Below is a small trained network, with its code and all its weights. Each question gives an input and a class and asks what happens when units are switched off, that is, made to give their printed mean instead of their output.

import numpy as np


def w(rows, s, z=0):
    codes = np.array(rows[::2]) - 128.0
    scale = np.full(codes.shape[1], s)
    scale[-1] = z or s
    return codes * scale


def norm(h):
    return h / np.sqrt((h * h).mean(-1, keepdims=True) + 1e-5)


def f(y):
    return np.maximum(y, 0)


def log_softmax(a):
    a = a - a.max(-1, keepdims=True)
    return a - np.log(np.exp(a).sum(-1, keepdims=True))


def net(x, mask):
    res = np.array(x, float).reshape(1, 2) / 4 @ E
    u = 0
    for l in range(2):
        y = f(norm(res) @ A[l][:, :-1].T + A[l][:, -1])
        res = res + np.where(mask[u : u + 7], y, B[l][:, -1]) @ B[l][:, :-1]
        u += 7
    return log_softmax(norm(res)[-1] @ U[:, :-1].T + U[:, -1])


A, B = {}, {}
E = w([
[101,85,107,80,142,132,231,121],'x0',
[150,113,92,208,245,115,111,195],'x1',
],0.012)
A[0] = w([
[93,182,231,97,150,77,158,212,52],'L0N0',
[100,145,177,140,87,148,251,111,152],'L0N1',
[130,234,129,175,80,213,164,126,66],'L0N2',
[131,93,47,1,75,75,91,97,60],'L0N3',
[140,134,181,171,92,47,76,126,123],'L0N4',
[167,114,86,149,164,57,127,188,159],'L0N5',
[118,123,89,143,111,148,128,146,5],'L0N6',
],0.0074,0.0031)
B[0] = w([
[127,144,140,140,32,164,115,120,128],'L0N0',
[176,91,110,72,140,102,22,114,255],'L0N1',
[125,43,70,108,130,114,138,145,163],'L0N2',
[120,153,186,254,192,183,178,175,220],'L0N3',
[103,110,82,63,184,145,122,106,214],'L0N4',
[106,167,113,99,82,238,126,97,252],'L0N5',
[168,212,163,134,88,115,147,73,128],'L0N6',
],0.0084,0.0054)
A[1] = w([
[82,142,176,111,50,92,191,94,107],'L1N0',
[101,190,111,240,178,80,178,183,61],'L1N1',
[195,90,205,213,166,37,69,181,89],'L1N2',
[115,79,121,100,173,63,253,141,10],'L1N3',
[184,81,97,157,182,109,154,191,193],'L1N4',
[101,103,125,135,206,154,119,120,228],'L1N5',
[121,160,122,187,105,58,36,148,2],'L1N6',
],0.014,0.003)
B[1] = w([
[139,144,145,198,150,139,168,152,184],'L1N0',
[166,143,210,160,96,129,163,125,182],'L1N1',
[51,133,74,77,81,136,151,105,170],'L1N2',
[136,124,85,79,129,96,7,118,196],'L1N3',
[156,143,165,170,150,151,140,135,218],'L1N4',
[99,120,126,127,92,112,164,117,252],'L1N5',
[181,80,119,90,177,92,91,134,177],'L1N6',
],0.018,0.011)
U = w([
[194,157,193,224,123,175,149,113,194],'0',
[174,90,71,83,147,111,5,82,189],'1',
[35,122,56,92,69,156,192,82,155],'2',
[129,207,89,106,146,92,147,148,12],'3',
[92,161,103,120,155,90,141,181,2],'4',
],0.014,0.005)

Each question gives the input, the list of numbers given to net, and the class t.
The units are the neurons (one row each of A and B). Each row of codes is followed by its name. A weight is (code - 128) times the scale printed after its matrix; where a second scale follows, it is the last column's (A, B and U).
mask holds one flag per neuron, layer by layer. A switched-off neuron (its flag False) gives its mean, the last column of its row in B, instead of its output. The means were averaged over made-up inputs and are rounded, as every weight is.
A unit's drop is (log p(t) with every unit on - log p(t) with that unit switched off) / (log p(t) with every unit on - log p(t) with every unit switched off).
The circuit of an input: a set's keep is (log p(t) with only the set's units on - log p(t) with every unit switched off) / (log p(t) with every unit on - log p(t) with every unit switched off). Starting from the 12 units with the biggest drops (on a tie, the unit counted first), units are removed one at a time, each time the one whose removal leaves the highest keep (on an exact tie, the one counted first), for as long as the keep stays at least 0.8.
units of the circuit, in order: the units of the circuit, biggest drop first
unit that matters most: the unit with the biggest drop
top k neurons: the k neurons with the biggest drops, biggest first
k most important neurons of layer l: the k neurons of layer l with the biggest drops, biggest first
drop of u: that unit's drop, to one decimal
input [0,2], class 2: units of the circuit, in order : (L0N5, L1N4)
input [4,-1], class 1: unit that matters most : L0N5
input [4,3], class 1: top 2 neurons : (L0N3, L1N3)
input [-7,-8], class 0: 2 most important neurons of layer 1 : (L1N0, L1N3)
input [-3,-3], class 2: top 3 neurons : (L0N4, L0N1, L1N4)
input [5,4], class 1: top 2 neurons : (L1N3, L0N3)
input [5,-4], class 1: top 2 neurons : (L0N5, L1N3)
input [-3,-2], class 2: top 2 neurons : (L0N4, L0N1)
input [0,0], class 2: top 4 neurons : (L1N4, L1N6, L1N3, L1N1)
input [0,-2], class 2: units of the circuit, in order : (L0N3, L1N2, L0N5)
input [-6,-6], class 0: top 2 neurons : (L0N1, L1N3)
input [2,-4], class 0: top 2 neurons : (L0N4, L1N3)
input [-5,-6], class 0: top 3 neurons : (L0N1, L1N3, L1N0)
input [-5,-7], class 0: unit that matters most : L1N0
input [8,-7], class 1: units of the circuit, in order : (L1N3, L0N5)
input [0,-1], class 2: top 2 neurons : (L1N2, L0N1)
input [0,-4], class 0: 2 most important neurons of layer 1 : (L1N3, L1N5)
input [3,2], class 2: top 2 neurons : (L0N5, L0N3)
input [-2,3], class 2: top 2 neurons : (L0N3, L0N5)
input [6,-8], class 0: units of the circuit, in order : (L1N0)
input [8,6], class 1: top 2 neurons : (L1N3, L0N3)
input [6,-6], class 0: top 2 neurons : (L1N0, L0N4)
input [6,4], class 1: drop of L0N3 : 0.1
input [-2,0], class 2: drop of L0N4 : 0.9
input [7,-4], class 1: drop of L1N3 : 1.0
input [8,5], class 1: drop of L1N3 : 2.5
input [6,-7], class 0: most important neuron of layer 1 : (L1N0)
